Below is a small trained network, with its code and all its weights. Each question gives an input and a class and asks what happens when units are switched off, that is, made to give their printed mean instead of their output.

import numpy as np


def w(rows, s, z=0):
    codes = np.array(rows[::2]) - 128.0
    scale = np.full(codes.shape[1], s)
    scale[-1] = z or s
    return codes * scale


def norm(h):
    return h / np.sqrt((h * h).mean(-1, keepdims=True) + 1e-5)


def f(y):
    return np.maximum(y, 0)


def log_softmax(a):
    a = a - a.max(-1, keepdims=True)
    return a - np.log(np.exp(a).sum(-1, keepdims=True))


def net(x, mask):
    res = np.array(x, float).reshape(1, 5) / 4 @ E
    u = 0
    for l in range(2):
        y = f(norm(res) @ A[l][:, :-1].T + A[l][:, -1])
        res = res + np.where(mask[u : u + 7], y, B[l][:, -1]) @ B[l][:, :-1]
        u += 7
    return log_softmax(norm(res)[-1] @ U[:, :-1].T + U[:, -1])


A, B = {}, {}
E = w([
[100,224,132,89,99,43,196,255,185],'x0',
[142,120,62,95,166,86,49,128,176],'x1',
[151,163,153,105,149,214,126,147,183],'x2',
[217,36,225,187,59,110,57,198,207],'x3',
[53,158,142,227,174,127,84,141,149],'x4',
],0.00054)
A[0] = w([
[150,86,101,139,121,35,168,108,76,45],'0.n0',
[91,108,108,203,127,43,131,114,96,107],'0.n1',
[16,164,142,252,185,114,82,130,137,6],'0.n2',
[132,96,22,88,148,76,50,134,169,62],'0.n3',
[152,158,133,112,178,183,142,124,152,186],'0.n4',
[194,106,117,25,67,106,170,88,103,19],'0.n5',
[95,123,180,174,49,165,208,131,55,62],'0.n6',
],0.0028,0.0014)
B[0] = w([
[96,165,173,84,86,240,63,154,164,190],'0.n0',
[125,142,142,78,107,212,93,150,158,212],'0.n1',
[183,82,84,128,168,148,174,191,133,254],'0.n2',
[160,190,251,133,169,133,186,89,130,216],'0.n3',
[99,147,152,112,80,137,65,148,120,225],'0.n4',
[102,94,69,237,249,168,142,244,156,227],'0.n5',
[172,182,168,84,214,77,90,85,195,221],'0.n6',
],0.0028,0.0015)
A[1] = w([
[66,170,79,69,171,171,165,108,103,172],'1.n0',
[163,64,111,167,152,164,92,9,93,137],'1.n1',
[170,84,151,168,126,108,135,168,143,204],'1.n2',
[66,152,48,79,130,97,160,74,83,67],'1.n3',
[116,162,104,101,64,5,179,162,132,58],'1.n4',
[167,62,156,142,32,58,101,121,161,11],'1.n5',
[90,173,132,101,100,178,89,193,167,157],'1.n6',
],0.0028,0.0012)
B[1] = w([
[219,93,156,214,73,89,83,142,139,245],'1.n0',
[16,139,128,52,61,28,221,211,175,195],'1.n1',
[122,186,42,151,155,117,146,96,56,216],'1.n2',
[232,165,151,246,64,113,89,143,95,162],'1.n3',
[6,53,130,116,112,74,183,115,204,154],'1.n4',
[201,202,121,240,83,122,110,113,70,154],'1.n5',
[85,18,130,83,83,159,118,32,62,254],'1.n6',
],0.0022,0.0026)
U = w([
[152,85,43,173,227,170,155,217,127,171],'0',
[214,162,132,233,45,87,95,114,90,153],'1',
[2,101,126,71,63,52,188,147,168,158],'2',
[174,213,228,85,226,109,130,84,178,147],'3',
[105,77,154,65,76,224,71,97,107,143],'4',
[108,160,71,88,158,124,125,63,93,44],'5',
[116,181,25,77,147,100,125,48,117,2],'6',
],0.0063,0.0039)

Each question gives the input, the list of numbers given to net, and the class t.
The units are the neurons (one row each of A and B). Each row of codes is followed by its name. A weight is (code - 128) times the scale printed after its matrix; where a second scale follows, it is the last column's (A, B and U).
mask holds one flag per neuron, layer by layer. A switched-off neuron (its flag False) gives its mean, the last column of its row in B, instead of its output. The means were averaged over made-up inputs and are rounded, as every weight is.
A unit's drop is (log p(t) with every unit on - log p(t) with that unit switched off) / (log p(t) with every unit on - log p(t) with every unit switched off).
The circuit of an input: a set's keep is (log p(t) with only the set's units on - log p(t) with every unit switched off) / (log p(t) with every unit on - log p(t) with every unit switched off). Starting from the 12 units with the biggest drops (on a tie, the unit counted first), units are removed one at a time, each time the one whose removal leaves the highest keep (on an exact tie, the one counted first), for as long as the keep stays at least 0.8.
circuit, biggest first: the units of the circuit, biggest drop first
unit that matters most: the unit with the biggest drop
k most important neurons: the k neurons with the biggest drops, biggest first
top k neurons in layer l: the k neurons of layer l with the biggest drops, biggest first
input [6,6,7,-2,-3], class 4: unit that matters most	1.n6
input [-4,7,-6,5,-6], class 3: circuit, biggest first	0.n3, 1.n0
input [-8,-1,0,5,8], class 0: top 2 neurons in layer 1	1.n6, 1.n2
input [7,-6,1,-7,-2], class 1: top 2 neurons in layer 1	1.n3, 1.n0
input [-6,-1,4,3,5], class 2: circuit, biggest first	1.n1, 0.n5, 0.n0
input [-8,-6,7,-3,2], class 2: circuit, biggest first	1.n1, 0.n0
input [6,-7,-7,4,5], class 3: 2 most important neurons	0.n6, 1.n1
input [-6,5,-1,-8,1], class 1: circuit, biggest first	1.n3, 1.n0
input [-1,-5,-7,1,-3], class 4: 2 most important neurons	0.n0, 1.n6
input [2,-1,-5,-1,6], class 0: 2 most important neurons	0.n2, 0.n4
input [5,6,-4,6,-7], class 0: top 3 neurons in layer 1	1.n0, 1.n2, 1.n1
input [3,8,-1,2,-6], class 3: 2 most important neurons	0.n3, 0.n2
input [-6,0,2,-4,-4], class 2: 2 most important neurons	1.n1, 0.n2
input [-7,7,3,-5,-2], class 2: unit that matters most	1.n1
input [-7,-7,-5,-1,-6], class 2: top 2 neurons in layer 0	0.n2, 0.n3
input [1,7,1,2,-4], class 3: top 2 neurons in layer 0	0.n3, 0.n2
input [-8,7,2,3,-6], class 2: 3 most important neurons	1.n1, 0.n2, 0.n6
input [5,0,1,-5,-3], class 1: 2 most important neurons	1.n0, 1.n3
input [1,-6,-4,-8,1], class 1: 3 most important neurons	1.n0, 1.n3, 0.n3
input [1,-7,-8,-8,-1], class 1: 2 most important neurons	1.n0, 1.n3
input [1,-7,-5,6,2], class 3: 2 most important neurons	0.n6, 1.n0
input [3,-2,7,-3,-3], class 4: 2 most important neurons	1.n6, 0.n4
input [-8,1,5,-4,-1], class 2: circuit, biggest first	1.n1
input [-7,-1,-3,-7,-7], class 0: 2 most important neurons	0.n5, 1.n6
input [3,3,8,-4,-6], class 4: 3 most important neurons	0.n4, 1.n6, 0.n2
input [-8,-4,-8,0,-8], class 0: 3 most important neurons	0.n5, 1.n6, 0.n4
input [-7,-7,3,2,-3], class 2: 2 most important neurons	1.n1, 0.n3
input [-4,3,-8,-8,-4], class 1: circuit, biggest first	1.n3
input [7,6,8,0,-5], class 4: top 2 neurons in layer 0	0.n4, 0.n6
input [4,7,-3,-7,6], class 1: circuit, biggest first	1.n0, 1.n3
